[[ -6  -8  -2  41 -22 -35]
 [ -3  20  35  61 -46 -19]]
->
[[ -3  -6]
 [ 20  -8]
 [ 35  -2]
 [ 61  41]
 [-46 -22]
 [-19 -35]]

[[ 13  17   9  36  17  14  22]
 [-15  30 -27  36  36   4  30]
 [ 15 -36  15 -47 -26 -10  11]
 [  5 -10   7   3  -3  -4  -5]
 [  9 -16  15 -24 -23 -11 -16]
 [ -4 -40 -29 -44 -32   2 -21]
 [ 15  26  -1   7  26  19  13]
 [ 10   4  14  -6  13 -17   1]
 [  7 -40  -6 -47 -32 -17 -21]
 [  2 -12   4  -7  -7  -3  -9]
 [-15   5 -29  23  25  10   8]
 [  5  30 -12  36  36  19  30]]
->
[[  5 -15   2   7  10  15  -4   9   5  15 -15  13]
 [ 30   5 -12 -40   4  26 -40 -16 -10 -36  30  17]
 [-12 -29   4  -6  14  -1 -29  15   7  15 -27   9]
 [ 36  23  -7 -47  -6   7 -44 -24   3 -47  36  36]
 [ 36  25  -7 -32  13  26 -32 -23  -3 -26  36  17]
 [ 19  10  -3 -17 -17  19   2 -11  -4 -10   4  14]
 [ 30   8  -9 -21   1  13 -21 -16  -5  11  30  22]]

[[-13   1   4   8   1  11  14  14 -17   4  -8   9]
 [-11  -4   1   9   5  10  13  27 -12  13  -1   9]
 [ 11 -12  30 -13  -7   1  14  55 -25 -36  14  31]
 [  0   7  -8  -1   2  -4 -11 -17  12  10   1 -10]
 [-22   8  10   8   0  19  25  23 -33   4 -10  17]
 [ -7  -9  16   6  -2  12  22  41 -26 -13  -4  23]
 [ 29 -34 -18  21  -5 -23 -27 -20  50 -25 -18 -17]]
->
[[ 29  -7 -22   0  11 -11 -13]
 [-34  -9   8   7 -12  -4   1]
 [-18  16  10  -8  30   1   4]
 [ 21   6   8  -1 -13   9   8]
 [ -5  -2   0   2  -7   5   1]
 [-23  12  19  -4   1  10  11]
 [-27  22  25 -11  14  13  14]
 [-20  41  23 -17  55  27  14]
 [ 50 -26 -33  12 -25 -12 -17]
 [-25 -13   4  10 -36  13   4]
 [-18  -4 -10   1  14  -1  -8]
 [-17  23  17 -10  31   9   9]]

[[-10  -4  -9  -7   2  12  -9   3   4 -24  -4  -7 -15]
 [-14  -2  -3  -6 -10  47 -36  -8  15 -28  10  34   4]
 [  2   2  43   8  -3  17 -16   0 -10  25 -13   9  -2]
 [  4  -1 -16 -12  -8  16  49   1 -11   5  -9 -15  15]
 [ -3 -20  36   1  -5  37   4   5   9 -15  16   3   7]
 [ -7  14 -11 -14   3 -50  15  -4 -21 -20   7  18   5]]
->
[[ -7  -3   4   2 -14 -10]
 [ 14 -20  -1   2  -2  -4]
 [-11  36 -16  43  -3  -9]
 [-14   1 -12   8  -6  -7]
 [  3  -5  -8  -3 -10   2]
 [-50  37  16  17  47  12]
 [ 15   4  49 -16 -36  -9]
 [ -4   5   1   0  -8   3]
 [-21   9 -11 -10  15   4]
 [-20 -15   5  25 -28 -24]
 [  7  16  -9 -13  10  -4]
 [ 18   3 -15   9  34  -7]
 [  5   7  15  -2   4 -15]]

[[  7   5  -7   8  18  11   8  -7 -13 -23  18  -7]
 [  5  -4  -2   0   6   0  -8 -23  -9 -16   7  -4]
 [-10   8 -11   3  10   4   4   0  -5  -8   4 -11]
 [-31  11 -16   3   6   1   6   5  -1  -9   8  -6]
 [-14  30 -10   7   5  -3  -7 -45  -6 -10  23  19]
 [ 32  -1  23  -2  -5  -3   5 -11   2  -6   9   6]
 [ 16  13  17   6   2   9   5 -12  20 -45  27 -15]]
->
[[ 16  32 -14 -31 -10   5   7]
 [ 13  -1  30  11   8  -4   5]
 [ 17  23 -10 -16 -11  -2  -7]
 [  6  -2   7   3   3   0   8]
 [  2  -5   5   6  10   6  18]
 [  9  -3  -3   1   4   0  11]
 [  5   5  -7   6   4  -8   8]
 [-12 -11 -45   5   0 -23  -7]
 [ 20   2  -6  -1  -5  -9 -13]
 [-45  -6 -10  -9  -8 -16 -23]
 [ 27   9  23   8   4   7  18]
 [-15   6  19  -6 -11  -4  -7]]

[[ 14  11  16 -57  37 -26  50]
 [ 26  11  11  20  44  12 -26]]
->
[[ 26  14]
 [ 11  11]
 [ 11  16]
 [ 20 -57]
 [ 44  37]
 [ 12 -26]
 [-26  50]]
